Here is a tiny trained network, its code and every weight. The questions are about switching its units off for an input and a class, where a switched-off unit gives its printed mean instead of its output.

import numpy as np


def w(rows, s, z=0):
    codes = np.array(rows[::2]) - 128.0
    scale = np.full(codes.shape[1], s)
    scale[-1] = z or s
    return codes * scale


def f(y):
    return y / 2 * (1 + np.tanh(0.7978845608 * (y + 0.044715 * y**3)))


def log_softmax(a):
    a = a - a.max(-1, keepdims=True)
    return a - np.log(np.exp(a).sum(-1, keepdims=True))


def net(x, mask):
    res = np.array(x, float).reshape(1, 4) / 4 @ E
    y = f(res @ A[0][:, :-1].T + A[0][:, -1])
    res = res + np.where(mask, y, B[0][:, -1]) @ B[0][:, :-1]
    return log_softmax(res[-1] @ U[:, :-1].T + U[:, -1])


A, B = {}, {}
E = w([
[49,101,54,93,134,170,200,184,53,120,165],'x0',
[153,155,85,56,137,201,2,204,162,211,160],'x1',
[144,134,198,23,36,132,104,93,100,72,146],'x2',
[102,79,221,105,149,81,149,190,187,143,201],'x3',
],0.012)
A[0] = w([
[167,180,89,169,76,142,130,81,33,120,48,52],'N1',
[212,138,165,171,123,76,110,97,138,143,108,143],'N2',
[116,71,159,161,129,60,185,79,76,76,118,15],'N3',
[93,79,117,140,113,100,92,114,146,112,167,1],'N4',
[120,106,187,57,48,91,124,104,90,27,129,57],'N5',
[116,62,199,134,134,47,169,175,154,122,187,54],'N6',
[154,140,104,172,94,94,181,100,119,103,107,80],'N7',
[88,93,161,170,118,107,176,111,149,72,107,66],'N8',
[170,117,162,174,121,53,107,84,161,125,96,82],'N9',
[107,99,113,248,228,60,159,158,131,150,90,78],'N10',
[79,65,107,122,124,129,207,159,13,132,154,64],'N11',
[153,174,103,144,147,142,135,102,93,64,102,23],'N12',
],0.012,0.0038)
B[0] = w([
[136,87,203,230,158,165,152,107,188,98,198,229],'N1',
[57,102,144,57,171,62,142,164,87,106,89,210],'N2',
[152,69,110,77,136,143,44,197,128,170,153,250],'N3',
[140,122,150,161,160,181,130,117,149,136,110,133],'N4',
[188,241,46,150,70,118,209,50,80,225,102,244],'N5',
[112,100,158,254,153,170,125,66,164,39,220,230],'N6',
[95,126,94,98,120,152,58,186,161,149,170,203],'N7',
[188,97,97,103,112,198,50,225,125,164,132,216],'N8',
[95,167,155,86,179,37,124,121,135,34,53,215],'N9',
[178,207,106,123,73,128,203,57,63,234,110,250],'N10',
[44,146,170,68,196,87,157,161,146,54,25,231],'N11',
[178,117,116,180,142,157,117,96,187,75,140,175],'N12',
],0.0096,0.019)
U = w([
[160,148,120,139,77,103,205,59,79,197,125,3],'0',
[92,97,160,63,172,67,161,125,120,13,51,194],'1',
[137,63,167,242,135,126,149,83,142,56,236,124],'2',
[159,75,114,65,115,141,7,173,125,182,191,187],'3',
],0.012,0.00065)

Each question gives the input, the list of numbers given to net, and the class t.
The units are the neurons (one row each of A and B). Each row of codes is followed by its name. A weight is (code - 128) times the scale printed after its matrix; where a second scale follows, it is the last column's (A, B and U).
mask holds one flag per neuron, in row order. A switched-off neuron (its flag False) gives its mean, the last column of its row in B, instead of its output. The means were averaged over made-up inputs and are rounded, as every weight is.
A unit's drop is (log p(t) with every unit on - log p(t) with that unit switched off) / (log p(t) with every unit on - log p(t) with every unit switched off).
The circuit of an input: a set's keep is (log p(t) with only the set's units on - log p(t) with every unit switched off) / (log p(t) with every unit on - log p(t) with every unit switched off). Starting from all 12 units, units are removed one at a time, each time the one whose removal leaves the highest keep (on an exact tie, the one counted first), for as long as the keep stays at least 0.8.
circuit, biggest first: the units of the circuit, biggest drop first
unit that matters most: the unit with the biggest drop
top k neurons: the k neurons with the biggest drops, biggest first
drop when u is switched off: that unit's drop, to one decimal
input [-3,7,-7,2], class 0: top 2 neurons	(N3, N8)
input [0,3,-7,8], class 2: circuit, biggest first	(N6)
input [-2,8,7,8], class 2: top 3 neurons	(N10, N6, N3)
input [-3,-2,4,0], class 0: top 2 neurons	(N5, N11)
input [-5,8,8,8], class 0: top 4 neurons	(N5, N1, N3, N8)
input [1,-4,-2,3], class 3: circuit, biggest first	(N8, N3)
input [-6,4,-7,8], class 2: top 3 neurons	(N6, N5, N11)
input [3,-8,0,7], class 3: top 2 neurons	(N3, N8)
input [7,-3,8,-3], class 0: top 2 neurons	(N5, N9)
input [-1,5,4,-5], class 2: top 4 neurons	(N3, N10, N8, N5)
input [6,-8,0,5], class 3: top 3 neurons	(N3, N8, N9)
input [-7,-8,-3,-4], class 3: top 3 neurons	(N3, N8, N7)
input [3,0,4,2], class 0: top 3 neurons	(N5, N9, N2)
input [8,4,-4,8], class 1: circuit, biggest first	(N11)
input [-3,5,-8,8], class 0: top 2 neurons	(N10, N1)
input [-4,-4,-3,4], class 1: top 3 neurons	(N9, N5, N1)
input [-8,-6,3,5], class 1: top 2 neurons	(N9, N2)
input [-5,-8,-3,1], class 3: drop when N2 is switched off	0.0
input [-8,7,5,5], class 1: drop when N3 is switched off	0.1
input [-8,1,1,-6], class 1: unit that matters most	N2
input [8,3,-6,0], class 1: drop when N11 is switched off	2.8
input [5,-7,5,-2], class 3: drop when N3 is switched off	0.8
